Below are the code and all the weights of a small trained network. Each question names an input and a target symbol and asks about switching units off, where a switched-off unit gives its printed mean instead of its output.

import numpy as np


def w(rows, s, z=0):
    codes = np.array(rows[::2]) - 128.0
    scale = np.full(codes.shape[1], s)
    scale[-1] = z or s
    return codes * scale


def norm(h):
    return h / np.sqrt((h * h).mean(-1, keepdims=True) + 1e-5)


def f(y):
    return y / 2 * (1 + np.tanh(0.7978845608 * (y + 0.044715 * y**3)))


def softmax(a):
    e = np.exp(a - a.max(-1, keepdims=True))
    return e / e.sum(-1, keepdims=True)


def log_softmax(a):
    a = a - a.max(-1, keepdims=True)
    return a - np.log(np.exp(a).sum(-1, keepdims=True))


def net(x, mask):
    ids = ['Φβγθμω'.index(c) for c in x.split()]
    T = len(ids)
    res = E[ids] + P[:T]
    r = norm(res)
    for j in range(3):
        rows = slice(4 * j, 4 * j + 4)
        q, k, v = (r @ M[0][rows].T for M in (Q, K, V))
        z = softmax(np.where(np.tri(T) > 0, q @ k.T / 4**0.5, -1e9)) @ v
        o = O[0][rows]
        res = res + np.where(mask[j], z, o[:, -1]) @ o[:, :-1]
    y = f(norm(res) @ A[0][:, :-1].T + A[0][:, -1])
    res = res + np.where(mask[3:27], y, B[0][:, -1]) @ B[0][:, :-1]
    return log_softmax(norm(res)[-1] @ U[:, :-1].T + U[:, -1])


Q, K, V, O, A, B = {}, {}, {}, {}, {}, {}
E = w([
[135,206,78,158,143,127,254,116,171,188,131,62],'Φ',
[63,115,109,155,68,61,138,170,181,83,113,47],'β',
[72,172,128,63,192,106,100,110,88,73,130,53],'γ',
[143,126,103,117,94,78,160,136,49,88,115,231],'θ',
[79,150,115,201,106,180,110,90,168,85,136,175],'μ',
[106,194,111,73,112,156,91,187,182,154,133,189],'ω',
],0.0089)
P = w([
[165,117,206,147,131,138,133,143,67,176,87,101],'0',
[105,183,167,105,188,90,199,178,188,29,122,178],'1',
[86,138,140,163,144,64,127,161,54,156,192,115],'2',
[76,148,121,105,196,88,152,155,227,83,108,185],'3',
[73,83,97,135,144,126,120,153,81,193,171,122],'4',
[104,154,97,102,157,69,107,108,233,83,125,166],'5',
[157,124,56,134,114,151,88,150,91,151,179,87],'6',
[96,156,41,90,132,88,101,71,254,112,83,155],'7',
[148,110,25,110,79,204,95,128,86,148,122,97],'8',
[108,169,99,90,158,71,125,116,233,75,100,184],'9',
],0.009)
Q[0] = w([
[88,147,146,168,128,150,145,63,144,114,65,240],'h1',
[255,134,169,150,112,232,104,151,131,191,158,100],'h1',
[106,21,117,222,82,172,80,170,107,151,197,147],'h1',
[143,234,93,229,95,67,192,117,181,55,173,110],'h1',
[139,70,147,156,83,161,96,183,34,170,169,71],'h2',
[113,144,35,83,124,113,131,188,82,86,163,207],'h2',
[66,216,129,65,140,128,96,200,237,147,110,140],'h2',
[141,99,75,120,74,172,147,159,123,156,97,146],'h2',
[172,168,111,80,100,51,194,96,155,88,55,220],'h3',
[148,82,138,143,101,75,165,169,17,132,180,169],'h3',
[219,28,124,157,54,189,107,102,26,118,144,114],'h3',
[91,210,24,26,86,185,77,191,78,126,153,115],'h3',
],0.0075)
K[0] = w([
[191,159,121,185,87,211,104,109,112,104,113,144],'h1',
[99,86,46,122,163,163,146,92,174,187,196,149],'h1',
[100,94,127,200,87,82,85,145,164,63,177,194],'h1',
[78,92,202,189,123,164,236,111,136,194,47,139],'h1',
[96,144,50,71,168,120,73,91,112,97,176,148],'h2',
[98,177,65,133,85,113,112,128,181,149,107,154],'h2',
[123,151,232,137,124,171,146,217,135,144,166,167],'h2',
[118,157,96,84,127,151,113,134,144,135,93,101],'h2',
[140,120,164,200,89,183,141,118,95,93,114,80],'h3',
[60,138,72,132,141,136,106,136,153,138,209,79],'h3',
[158,150,60,66,137,183,77,139,154,168,170,68],'h3',
[113,115,1,127,108,124,86,31,164,125,85,125],'h3',
],0.0098)
V[0] = w([
[109,133,64,62,70,159,3,175,106,169,153,164],'h1',
[132,128,148,138,188,142,67,48,55,85,104,225],'h1',
[81,170,238,133,206,192,70,127,134,103,152,48],'h1',
[138,218,165,143,158,224,127,132,168,209,179,184],'h1',
[77,115,30,167,162,215,104,65,148,121,210,120],'h2',
[133,180,153,54,108,174,109,175,128,211,72,106],'h2',
[69,154,184,197,122,196,68,131,178,144,112,31],'h2',
[110,133,200,96,186,119,174,140,160,154,180,105],'h2',
[105,210,152,115,129,153,152,239,92,182,128,134],'h3',
[143,128,151,96,222,106,116,72,102,93,109,84],'h3',
[150,73,58,161,139,65,200,126,139,124,193,88],'h3',
[136,164,110,159,170,152,199,52,93,135,126,153],'h3',
],0.0057)
O[0] = w([
[158,107,116,163,202,38,186,71,179,192,164,118,73],'h1',
[87,169,67,138,139,138,174,157,155,206,71,57,207],'h1',
[202,21,73,84,81,153,183,188,103,153,86,187,138],'h1',
[125,31,1,227,201,110,49,114,94,91,110,121,126],'h1',
[181,227,197,106,132,135,97,190,101,100,85,138,2],'h2',
[101,100,104,122,174,75,179,179,106,64,210,113,174],'h2',
[102,232,126,134,97,69,119,129,129,182,210,62,73],'h2',
[146,156,103,145,133,165,146,86,193,97,155,60,141],'h2',
[245,217,121,100,131,105,72,125,146,150,83,134,214],'h3',
[106,119,116,100,191,112,125,28,99,149,132,136,122],'h3',
[175,112,58,173,104,70,216,84,121,118,126,81,92],'h3',
[159,141,177,148,206,166,212,150,121,106,169,162,177],'h3',
],0.0056,0.0049)
A[0] = w([
[130,154,100,89,190,141,122,168,165,97,133,157,135],'n1',
[236,17,149,129,79,140,146,109,162,171,64,199,50],'n2',
[108,112,125,227,127,125,100,119,124,150,65,57,59],'n3',
[155,148,178,103,107,156,80,134,145,142,72,120,143],'n4',
[147,180,230,212,208,134,68,47,254,111,84,139,47],'n5',
[125,162,178,154,195,120,117,72,238,106,68,120,56],'n6',
[167,155,168,102,99,86,143,117,136,167,135,126,114],'n7',
[142,70,121,161,64,215,111,105,115,109,144,121,80],'n8',
[185,132,166,193,135,141,196,116,105,216,155,76,50],'n9',
[124,164,249,250,113,180,93,117,117,152,177,134,40],'n10',
[101,158,145,184,114,105,76,110,109,141,174,156,151],'n11',
[151,103,162,165,104,178,62,153,86,150,81,131,95],'n12',
[150,151,127,135,116,156,138,174,80,191,144,115,100],'n13',
[134,118,178,161,77,153,157,142,74,164,125,77,120],'n14',
[89,133,126,164,148,142,118,97,128,144,202,89,35],'n15',
[111,80,99,105,151,110,136,127,200,107,205,139,73],'n16',
[210,31,171,194,123,126,104,85,90,150,101,210,57],'n17',
[130,171,153,112,125,119,62,204,130,167,126,164,44],'n18',
[119,115,187,120,201,127,74,64,41,155,145,59,67],'n19',
[136,130,131,125,141,165,118,91,178,14,147,147,1],'n20',
[160,70,180,88,108,130,116,172,87,126,176,112,63],'n21',
[115,118,220,81,72,141,150,96,180,55,148,122,41],'n22',
[149,104,106,182,129,152,102,157,60,186,175,118,118],'n23',
[123,87,138,175,91,86,129,113,121,205,127,29,73],'n24',
],0.01,0.0084)
B[0] = w([
[143,95,137,160,113,128,119,122,121,149,110,99,254],'n1',
[94,80,107,80,123,214,207,144,83,116,66,81,172],'n2',
[139,121,173,133,124,117,126,109,82,131,178,130,139],'n3',
[113,123,133,119,130,142,178,101,131,99,137,145,147],'n4',
[106,186,159,125,154,122,127,65,252,73,54,167,178],'n5',
[113,161,155,127,146,113,110,91,195,81,69,162,187],'n6',
[131,120,117,147,134,150,108,107,97,145,145,149,130],'n7',
[128,132,64,96,92,168,134,157,112,139,109,114,138],'n8',
[109,73,34,169,168,116,154,92,118,95,187,139,131],'n9',
[87,170,168,125,160,107,116,115,198,80,88,166,136],'n10',
[146,85,139,131,137,134,129,147,145,125,106,99,160],'n11',
[118,118,112,104,118,154,163,104,127,102,132,133,146],'n12',
[129,134,123,136,157,115,106,101,159,111,146,150,153],'n13',
[122,124,155,131,105,135,142,119,157,61,116,137,149],'n14',
[134,106,106,84,111,140,144,139,133,106,86,158,126],'n15',
[130,151,171,128,103,178,159,92,115,107,137,146,178],'n16',
[144,70,121,74,121,209,223,160,119,143,54,71,157],'n17',
[152,108,108,141,148,91,102,154,143,170,118,108,162],'n18',
[156,206,162,65,135,129,130,88,90,206,208,232,144],'n19',
[128,130,186,142,44,94,106,126,110,135,116,108,148],'n20',
[109,118,116,175,115,136,114,156,139,107,94,81,130],'n21',
[125,144,103,109,194,157,124,138,127,185,142,157,140],'n22',
[111,169,127,93,121,124,123,111,139,133,91,147,163],'n23',
[169,121,181,161,90,115,120,109,110,90,133,117,131],'n24',
],0.013,0.0071)
U = w([
[173,97,211,172,4,121,77,109,71,86,153,82,157],'Φ',
[114,195,141,48,128,164,108,104,93,233,233,195,201],'β',
[178,60,117,60,120,222,247,142,103,173,47,80,59],'γ',
[68,182,176,119,200,134,100,107,227,75,43,171,62],'θ',
[152,105,70,193,179,120,15,214,132,229,105,69,246],'μ',
[136,72,32,235,237,144,175,67,117,73,234,127,59],'ω',
],0.0033,0.0012)

Each question gives the input, a string of symbols that net reads in full, and the target symbol t.
The units are the heads (4 rows each of Q, K, V and O) and the neurons (one row each of A and B). Each row of codes is followed by its name. A weight is (code - 128) times the scale printed after its matrix; where a second scale follows, it is the last column's (O, A, B and U).
mask holds one flag per unit, heads first, then neurons. A switched-off unit (its flag False) gives its mean, the last column of its rows in O or B, instead of its output. The means were averaged over made-up inputs and are rounded, as every weight is.
A unit's drop is (log p(t) with every unit on - log p(t) with that unit switched off) / (log p(t) with every unit on - log p(t) with every unit switched off).
The circuit of an input: a set's keep is (log p(t) with only the set's units on - log p(t) with every unit switched off) / (log p(t) with every unit on - log p(t) with every unit switched off). Starting from the 12 units with the biggest drops (on a tie, the unit counted first), units are removed one at a time, each time the one whose removal leaves the highest keep (on an exact tie, the one counted first), for as long as the keep stays at least 0.8.
units of the circuit, in order: the units of the circuit, biggest drop first
top k neurons: the k neurons with the biggest drops, biggest first
which heads matter: for each layer, one digit per head in row order, 1 if its drop is at least 0.15 and else 0, layers parted by /
drop of u: that unit's drop, to one decimal
input μ Φ θ β γ θ, target μ: which heads matter => 010
input ω β θ θ β γ θ γ, target ω: which heads matter => 100
input β Φ ω γ θ θ Φ μ, target β: which heads matter => 110
input ω ω μ θ θ β θ, target Φ: units of the circuit, in order => h3, h1, n24, h2
input ω Φ θ ω θ μ γ θ θ ω, target ω: units of the circuit, in order => h1, h2
input ω β θ μ β γ μ μ, target ω: units of the circuit, in order => h2, h1
input ω θ θ μ θ β, target ω: units of the circuit, in order => h1, h2
input Φ γ ω μ γ Φ, target Φ: top neuron => n20
input γ θ θ ω Φ, target ω: which heads matter => 000
input μ θ θ β θ ω θ γ, target μ: which heads matter => 110
input γ μ θ μ θ θ, target γ: units of the circuit, in order => h1, n2
input θ θ θ θ Φ μ γ, target β: which heads matter => 000
input β γ ω θ θ θ ω ω Φ Φ, target β: which heads matter => 100
input β ω γ θ γ Φ θ θ, target β: which heads matter => 110
input β μ γ β μ μ θ θ θ μ, target β: units of the circuit, in order => h1, n22, h2
input Φ θ γ ω γ θ, target Φ: which heads matter => 110
input β β μ γ, target β: which heads matter => 100
input θ γ θ γ θ θ γ β μ, target θ: units of the circuit, in order => h2, h1, n10
input β ω ω Φ θ θ β β, target β: which heads matter => 100
input γ θ θ θ, target γ: which heads matter => 000
input Φ θ θ ω, target Φ: which heads matter => 100
input θ μ θ, target θ: units of the circuit, in order => h1, h2, n10
input ω θ θ θ μ μ θ, target θ: which heads matter => 111
input Φ θ ω, target μ: which heads matter => 000
input ω θ θ ω, target ω: top neuron => n16
input Φ θ γ β θ μ, target Φ: top neuron => n20
input θ θ θ θ ω θ γ γ θ, target β: top neuron => n19
input γ θ ω θ μ θ θ θ Φ μ, target γ: drop of h1 => 1.4
input γ ω Φ γ, target γ: drop of h1 => 1.7
input γ ω θ θ θ θ ω γ μ, target θ: drop of h2 => 0.8
